Each row is followed by its class number.
[ 167  139   12 -109  304 -311  -15  328  -43   10 -343   33   66  253
   27   62 -254   79  306  -16  -65 -206 -142  321   -1 -210 -292   28
  -33   82   10   -6  -34  106  169]	0
[ -17    6  421   37 -140 -273 -116  -47   44  -89 -146  -60   35    1
  390   55   90  -66   75  184   52  -27   81   13   77   78  -71  -84
 -172  -43  167  -51   38 -110  150]	1
[ 255  -65   67 -112  151  -33   88  159  -62 -164  199   43  -45   10
  -50 -240    5   53  -67   39   55   57   52  -30  -20 -152  130  381
 -111   -9  -58 -213  -43 -231   74]	6
[  71  368  260 -225  184 -107 -273  216  -10   92 -396  -64 -140  213
   91  276   11  -59  329  122  171 -285  -36  592  -55 -173 -573  -83
   10  -99 -210  -34  -61  242  178]	1
[-149   81   88 -156  -85   90 -239  207  -88 -175   20   59 -395 -155
   44    6 -115  -86  266  131   64    1    7  164 -168 -393 -252   87
 -164  -51 -513  130  -23  123  264]	1
[ 412   33  233 -150  160 -397   28  301   -9 -137   -9  171  105   61
 -233 -134   40  -25  -99   10   -1  -31  172  -18   33   47  -37  178
  -77  -13  -83  -81 -103 -153  201]	6
[ 160   99   35 -459  314  -64  102 -207 -137  -96 -243 -259 -215  196
  241 -172 -108 -116  352  243  143 -365  -96  407 -413   33 -101  352
 -198  212  -32 -119  157  230  245]	7
[ 256  213 -193  -20   53 -268   -4  233  -53  101 -147 -109   23  195
  194  -19 -298  -14  438  138  -30 -278  -43  283 -327   48   74  -86
   -5   41 -116 -171   77   45  170]	4
[-181  138  160    3    2   47 -230  146  -21 -194   14  -20 -180  -75
   -9  142  -40 -116  319   10   31  -59    9 -152  200 -117 -120  -84
  -46   43 -376  -53  -50  187  138]	0
[ 408 -130   99 -213  159 -450    3  218  115 -226  -13  146  -14   50
 -326 -100   18    6 -193   67   47   41  149  224 -209  -98   59  265
  -95   79   26  -41  165 -312   80]	3
[-308  443  127   -5  -37   27 -251  381 -175 -116   83   -3  -80   -1
   88  -77  -37 -378  534   83   17 -196 -135 -223   72 -154 -162 -119
 -208   64 -559  -36 -205  374  406]	6
[  40  256  174 -107  103 -149 -227  133   20 -175  -40  -27  -76  155
  -69  114  -38  -65  355   56   44 -183   31    2   61   40 -203  -28
 -112   63 -247 -158   46  232  343]	4
[  18   69  259 -106 -123 -102 -274  189   31 -261   95  159  -72  -38
 -381   96   18  -32   93 -121   53  -47    4  -53  213  -88 -243  -14
 -177  -22 -247   -8  -40  121   63]	5
[  -9   98  497   64  -14 -259  -97   69  122 -141  -68  -49   35  -13
  191   36   59 -145  182  161  102  -40   80 -114   43  210 -138 -162
 -175   44  168  -32   66  -86  149]	5
[ -28   65 -182    3  208  106   47  187 -165   19 -150 -147  -96  240
  271  -80 -220  -96  327   75 -163 -196 -196  240 -135 -238  101   41
   66   29 -231 -107   -7    0   99]	5
[ -71   28  612  183 -144   19 -184  115 -115 -103   39  -73   10  -77
  635  -67  120 -119  266  173   46  -13  -12 -224   99   58   76 -170
 -171  -63   62  -75  -35  -61  -10]	7
[ 104   -4  503  -67  110 -387  -92   29  272  -65 -285 -153   98   45
  255  154  139   51  -80  132    9    5  -24  303   20  179 -235 -155
  -54  -14  373  -88  291 -141 -160]	4
[  15  120  -36  -61  231  -92   32  191   61   99 -188 -180   -9  187
  338 -141 -263 -128  224  264  -77 -212  -80  321 -332 -223    1  107
   61  -46  -81  -46   45  -97  138]	2
[ 334  -45  201 -182  141 -404    3  176  212 -344   38  101   13   96
 -222  -46  139 -137   13  -32  153  -57   69 -106  116   88   79  249
 -181  116  210 -178  -95 -295  192]	6
[-199  -36 -111  -43  148   39   84    1  -55   88 -301 -197 -131   27
  289    3 -191 -121  137  161 -168 -181  -96  241  -64 -293  -30  126
   71   52 -205   75  -45   35   30]	7
[ 267  -77 -190 -136  110 -266   21   20 -113  -48 -359  -51  -28  180
  143   19 -253  132  261  141  -36 -130   27  579 -455 -119  116  -57
  111   53   49 -136  300   26  127]	0
[ 271   90  360   -6   90 -208 -228  -26  190 -205 -199  -71   50   26
  201   64   46  -77  193   52   28  -53  149  244 -225  290  -56 -153
 -149   73  387 -179  235  -75   67]	3
[ -84  -19 -127  -29  140  -35   45  109 -153  208 -268 -149 -127  108
  363  214 -218  109  285  181  -74 -148    2  328   45 -198  220   26
  313   56 -301   11 -124   85  -19]	3
[   7  -81  -78 -120   88   62  128   93  -90  -23 -169 -135   -1  111
   68 -109 -227   23   19  102 -207 -141   -4  403 -212 -153   28  134
  -13    7 -118 -217   93  -66  -21]	4
[ -33  -10  181   -2 -165 -327  -59   81   40 -156  -19  104  -41  -48
  -25  170   39    7  141   30   87   91   79 -256  356 -146 -252   25
  -39  -16 -185 -145  -56  -80  145]	0
[ 407   64  108 -133  260 -518   99  345  278 -179   50  104  148  248
 -262  -96  157  -87   18    9   56  -54    5 -147   48  -55  -77  274
 -130    2  272 -260  -21 -352  172]	5
[ -80  -13 -298  153   63 -150  -13  213  -86   72 -279  121   -4  234
 -260  348   58    0 -114 -172 -186 -186 -297 -278  469   -4   99 -156
  255   17 -451  169 -364   22   91]	4
[ 287  182  326  -57  168 -246  -46  246  123  -55   73   -6  227  196
 -192 -101  118 -123 -140    9   37 -141   52 -189  220  134  -82  128
 -161  -80   69 -121 -134 -164   11]	3
[-128  180  259  -48  -50   97 -268  231  -75  -66  148  -30 -159   72
  205  179   95   12  328   53  108  -54 -146 -138  199 -180 -127  -12
  -52 -122 -493 -124 -184   62  204]	0
[ 158   12  511  -66   64 -218 -209  -43  138 -131 -197  -98   -8   34
  327   24   94 -102  109  133   61  -82   77  222 -122  199 -124 -107
 -143   51  279  -21  248  -28  -48]	6
[-105  482   -2   43 -156  135 -328  119 -162 -153  -55   67 -123   63
  -51  192  113  -13  501   37  110    9   18  255  -31 -140 -423 -162
 -193   -9 -570 -264  -37  463  891]	6
[ 219  417  116  -83  104 -721 -440  196   60  -85 -334  116  -57  305
  -52  313 -121  137  324  190   57  -47  173  321 -156   39 -531   -3
  -75  173 -194  -95  271  147  542]	1
[   1   73  129  -74   13 -145 -241   82    1 -243  -19   34 -222  107
 -112  171   -9  -22  244   90   61  -78   46   16   56  -36  -25   35
  -64  107 -366  -46   67   94  315]	5
[-221   39 -321   36 -235   71  -90  122 -217   54   34  -58 -140   20
  166   17 -126 -148  271   46  -81 -175  -59 -196   15 -201   27  -44
  -30   21 -561   73  -94  180  222]	0
[ -68  208  189  -54   69 -221 -268  229   -2 -185    4   60 -110  101
 -202  275    3   48  234  -27   27  -39   10  -84  268  -33 -154  -89
  -63   32 -269 -113  -58  103  226]	0
[-102   10 -130  -18  133  -52   86   77  -80  102 -200 -152  -59   87
  168   66 -201   -6  168  124  -79 -130  -86  197  -54 -233  -55  106
   93   57 -186  -83  -41  -76   18]	4
[  27  -58  661  219 -139 -246 -282   90  109 -429   77   88 -185 -283
  412  -13  102 -417  548  173  340  -14   54 -381  -64  125  325 -290
 -219  162  132  209  -30 -172  270]	5
[-428  148  669  297   31  170 -396   23 -172 -296  237 -197 -157 -239
  300   83  174 -145  533  114 -111   78    2 -899  418  -63  154 -147
  -59    6 -313   30 -119  241  138]	4
[ 198  135  278 -113  154 -452 -143  305  125  -28 -126   77   99 -105
 -240    8   67  -53 -196   40  -98    0  197  200 -112   45 -245   45
  -38   -6   13  -49   81 -118  -52]	6
[ 621  155  103 -104  105 -599 -220  371  -43 -234  -83  255   20  220
 -359    6   41   87   62   65   67  -10  211  132 -171   39  127  123
  -20   22  -70 -149   25 -148  264]	2
[ -58   86  209  -61   87 -190 -213   94   -9 -220  -48   32 -187   68
  -69  221   12   42  275  114  127   24   -1   47  164 -196  -72   49
   -7  115 -353  -47   17   88  354]	2
[ 383  -43  270 -164   62 -499  -10  137  156 -246  -45  146   29  167
 -185  -75  108 -108  -73  122   60  -37  265 -142  -24   91  -30  247
 -156   39  104  -91   12 -281  220]	0
[ -90  -44  463   38   -3 -210  -40 -122  171 -141 -112 -131   12  -53
  322    5   72 -188  126  159   30  -68   45 -164   85  179 -117  -61
 -179   94  231   -8  137  -74   46]	5
[-144   76  176   67  195   47 -258   77  104 -139   59  -45 -177   17
  133  169  145  -55  144   98  117   50  -92 -282  240 -255  -73  103
   21   68 -362   -8   20   22  134]	1
[-130   41  162   44  -14 -137 -246   -3  -11 -159   65  -23 -312   68
  239  186  117  -96  322  323  251  -89  -48 -128   22 -209  201  111
  -36  155 -593  -36  104   41  425]	0
[ -41    4  441  -31   76 -238 -170   79  260 -121 -261  -25  -34 -413
   81   56 -117 -191   85  107  -14  -19  270  187 -141  -15 -255  -53
  -71   87  219   59   66  -53 -182]	2
[ -31  -60   14 -192   71 -354    4   97   86 -248 -108  -61 -250   42
  207   46 -143 -146  422  218  119 -108 -110  277 -151 -318  160  158
 -136  187 -135 -112   94 -138  285]	1
[ 231   83  -28   35  354   71   17  262 -123  -38   80  -83  159  135
   16 -244 -206  114  154    9   -4   41  -34  423 -351 -232   45  229
   43  149   80 -292  181 -177   37]	2
[ -93  137  129  -74  -82   38 -233  173  -89 -164   19   40  -73   40
 -150  219   -1   38  271  -99   69  -41  -43  -17  264 -149 -244  -25
  -82  -31 -314  -97 -215  124  267]	3
[ -17   35  206 -102  -78 -185 -333   56   52 -318    8  106 -307  -92
  -48  197  100  -95  244  108  133   39   69  -56   -9 -235 -142  138
 -180   65 -430  -44   -8  -54  380]	5
[ 605 -124 -126 -232  311 -369   47  229  183 -262  -92  242   41 -136
 -412  -50   27 -199 -115 -213  214  -55  102   33 -174  -10  137   55
 -146  140  172   50 -104 -300   -1]	0
[ -17   36  404  -55   77    1 -184  117   11 -297  129   51 -156 -117
 -120   89   58 -129  210   16  160  -30   31 -140  233 -158   39   39
 -181   12 -260  -53 -163  -28  208]	3
[-136    1  -99  133  262   51  154   64  -81   99 -243 -272  -16   81
  437 -175 -376 -132  221  212 -262 -128 -101   -1  -21 -267   56   51
   72   80 -191   36  103   30 -107]	4
[ -83  -56 -193  -61   20  -44   41   59 -216   14 -251   -8 -206 -105
  110    5 -241 -127   81   32 -184 -223   34  355  -28  -99  157    0
   71   97 -373   88  -55  162   85]	3
[ -43   32   64 -117    2   60 -136   18  -79 -103 -153   77 -209  -56
  -72  239   21  -15  144   28   97  -70   93   58  204 -138 -103   36
   29   31 -476   11 -195  199  203]	5
[ 151   13  -97  -34  264 -271   20  194  -57   18 -176  -41 -185  132
  164   36 -289   12  206  167 -144  -73   29  250 -120 -269   97   51
   39   51 -253  -24  112 -129   69]	7
[-123   64 -419  -29 -140 -108   55  -13 -116   72   27 -129 -165  361
  268  -66 -158 -152  227  288   -6 -244  -84 -201 -159   14  348  228
  235   16 -412 -132  -63 -107  190]	0
[ 415   22  419 -167  114 -595 -119  250  193 -405   98  226   85  293
 -308  -94  324 -139   42   74   96  -10   19 -286  -27  -58  -29  365
 -236   17  107 -180  -73 -397  470]	7
[-111  167  556   52   50   -2 -253   22   95 -210 -272  -36  -17 -258
  390   33   78 -301  321  119   41  -52   51   29   27  -87  -73  -76
 -152  -12   85   -1 -249   66  175]	2
[  51  145 -199  -36  262 -159   61  244  -55   22 -202  -66  -69  186
  169   -8 -231   -9  284  153  -88 -159 -109  238  -72 -277   61   88
   95   -1 -276 -141  -50   23  317]	2
[ 356   26  128 -108   91 -352  -25  187   59 -175  -38   96   94  160
 -263  -67   30  -67  -51   59   56  -85  140 -134   42   66   55  170
  -61   54  -43  -92  -34 -130   65]	4
[  12   31  712    3 -119 -291 -216   95   61 -151  -23 -129   99   49
  395  -70   78 -131   10  207  -16  -90   72   32  -16  148  -90  -79
 -277 -116  266 -125  111 -278  -23]	7
[  77   -5  460   -9  117 -221  -51  -27  154 -248  -41  -93  -34   82
  278  -37   86 -264  229  275  173 -114  122 -225   13   53  102   36
 -305  143  127 -103   83 -156  224]	4
[ -28  210 -230 -121  434  -31   33  -98  188  121 -560 -331 -142  139
  468   63 -271 -185  251  348  -30 -224  -65  399 -351 -311 -329  262
   18   92 -182 -141   72  -44  175]	4
[ 286  -77  245  -48  -85 -531  -68  214   33 -168   91  259   36  -42
 -217  -48   58  -99  -32   56  110  -70  274 -221   38  101  128  125
 -126  109    4   54  -71 -172  183]	1
